Below is a small trained network, with its code and all its weights. Each question gives an input and a target symbol and asks what happens when units are switched off, that is, made to give their printed mean instead of their output.

import numpy as np


def w(rows, s, z=0):
    codes = np.array(rows[::2]) - 128.0
    scale = np.full(codes.shape[1], s)
    scale[-1] = z or s
    return codes * scale


def f(y):
    return np.maximum(y, 0)


def softmax(a):
    e = np.exp(a - a.max(-1, keepdims=True))
    return e / e.sum(-1, keepdims=True)


def log_softmax(a):
    a = a - a.max(-1, keepdims=True)
    return a - np.log(np.exp(a).sum(-1, keepdims=True))


def net(x, mask):
    ids = ['αγδξστ'.index(c) for c in x.split()]
    T = len(ids)
    res = E[ids] + P[:T]
    r = res
    for j in range(2):
        rows = slice(4 * j, 4 * j + 4)
        q, k, v = (r @ M[0][rows].T for M in (Q, K, V))
        z = softmax(np.where(np.tri(T) > 0, q @ k.T / 4**0.5, -1e9)) @ v
        o = O[0][rows]
        res = res + np.where(mask[j], z, o[:, -1]) @ o[:, :-1]
    y = f(res @ A[0][:, :-1].T + A[0][:, -1])
    res = res + np.where(mask[2:14], y, B[0][:, -1]) @ B[0][:, :-1]
    return log_softmax(res[-1] @ U[:, :-1].T + U[:, -1])


Q, K, V, O, A, B = {}, {}, {}, {}, {}, {}
E = w([
[159,7,26],'α',
[95,25,133],'γ',
[93,64,82],'δ',
[176,161,156],'ξ',
[161,123,81],'σ',
[168,138,103],'τ',
],0.016)
P = w([
[178,126,141],'0',
[202,212,96],'1',
[203,2,169],'2',
[199,172,143],'3',
[118,130,91],'4',
[98,68,220],'5',
[195,175,142],'6',
[114,128,99],'7',
[38,102,218],'8',
[204,189,146],'9',
[108,118,104],'10',
[41,88,197],'11',
[204,188,147],'12',
[100,144,123],'13',
],0.0089)
Q[0] = w([
[3,123,85],'h0',
[58,141,148],'h0',
[145,213,59],'h0',
[98,59,183],'h0',
[104,149,143],'h1',
[137,161,120],'h1',
[114,123,141],'h1',
[159,184,130],'h1',
],0.011)
K[0] = w([
[158,164,142],'h0',
[153,167,164],'h0',
[199,248,165],'h0',
[119,25,29],'h0',
[138,101,105],'h1',
[171,132,202],'h1',
[123,106,89],'h1',
[184,108,179],'h1',
],0.012)
V[0] = w([
[110,184,33],'h0',
[194,75,160],'h0',
[57,107,89],'h0',
[164,223,139],'h0',
[180,92,83],'h1',
[182,96,137],'h1',
[177,161,254],'h1',
[75,94,148],'h1',
],0.0066)
O[0] = w([
[66,97,58,111],'h0',
[38,230,135,237],'h0',
[159,11,191,136],'h0',
[120,136,22,1],'h0',
[165,24,186,243],'h1',
[147,15,239,201],'h1',
[158,119,255,41],'h1',
[91,19,180,106],'h1',
],0.0064,0.0048)
A[0] = w([
[147,123,131,28],'n0',
[135,129,196,136],'n1',
[90,132,98,26],'n2',
[145,115,78,54],'n3',
[53,142,84,14],'n4',
[43,72,92,155],'n5',
[125,71,181,212],'n6',
[188,89,141,63],'n7',
[154,176,94,2],'n8',
[171,115,155,59],'n9',
[2,141,116,148],'n10',
[92,95,88,137],'n11',
],0.012,0.0076)
B[0] = w([
[93,129,183,128],'n0',
[229,78,190,165],'n1',
[181,36,239,128],'n2',
[188,34,192,139],'n3',
[166,209,219,128],'n4',
[175,228,171,209],'n5',
[40,148,104,250],'n6',
[134,35,166,158],'n7',
[2,195,161,130],'n8',
[82,220,181,135],'n9',
[238,36,136,147],'n10',
[160,198,190,175],'n11',
],0.0089,0.012)
U = w([
[188,1,136,142],'α',
[44,95,177,136],'γ',
[22,213,171,235],'δ',
[228,176,164,2],'ξ',
[138,145,72,144],'σ',
[171,158,89,103],'τ',
],0.01,0.0056)

Each question gives the input, a string of symbols that net reads in full, and the target symbol t.
The units are the heads (4 rows each of Q, K, V and O) and the neurons (one row each of A and B). Each row of codes is followed by its name. A weight is (code - 128) times the scale printed after its matrix; where a second scale follows, it is the last column's (O, A, B and U).
mask holds one flag per unit, heads first, then neurons. A switched-off unit (its flag False) gives its mean, the last column of its rows in O or B, instead of its output. The means were averaged over made-up inputs and are rounded, as every weight is.
A unit's drop is (log p(t) with every unit on - log p(t) with that unit switched off) / (log p(t) with every unit on - log p(t) with every unit switched off).
The circuit of an input: a set's keep is (log p(t) with only the set's units on - log p(t) with every unit switched off) / (log p(t) with every unit on - log p(t) with every unit switched off). Starting from the 12 units with the biggest drops (on a tie, the unit counted first), units are removed one at a time, each time the one whose removal leaves the highest keep (on an exact tie, the one counted first), for as long as the keep stays at least 0.8.
circuit, biggest first: the units of the circuit, biggest drop first
top k neurons: the k neurons with the biggest drops, biggest first
drop of u: that unit's drop, to one decimal
input γ ξ α α δ, target ξ: top 3 neurons -> (n10, n5, n11)
input δ τ α, target γ: circuit, biggest first -> (h0, n6)
input α ξ α σ, target σ: top 2 neurons -> (n5, n1)
input γ σ σ σ δ ξ, target α: circuit, biggest first -> (n1, n5)
input δ γ ξ δ δ τ, target α: top 3 neurons -> (n5, n1, n11)
input α τ α α α σ τ α γ, target α: top 3 neurons -> (n10, n1, n9)
input α ξ σ ξ α σ α τ, target σ: circuit, biggest first -> (h0, n5)
input ξ γ α α ξ ξ α α γ ξ γ δ, target α: top 3 neurons -> (n10, n1, n9)
input δ ξ γ ξ α α γ τ α, target δ: top 3 neurons -> (n5, n6, n11)
input γ α γ, target γ: drop of n9 -> 0.3
input α α ξ τ δ, target ξ: drop of n5 -> 0.4
input α γ τ ξ ξ γ α τ α ξ σ α, target δ: drop of n5 -> 0.4
input τ ξ α γ ξ ξ α γ δ, target α: drop of n1 -> 0.3
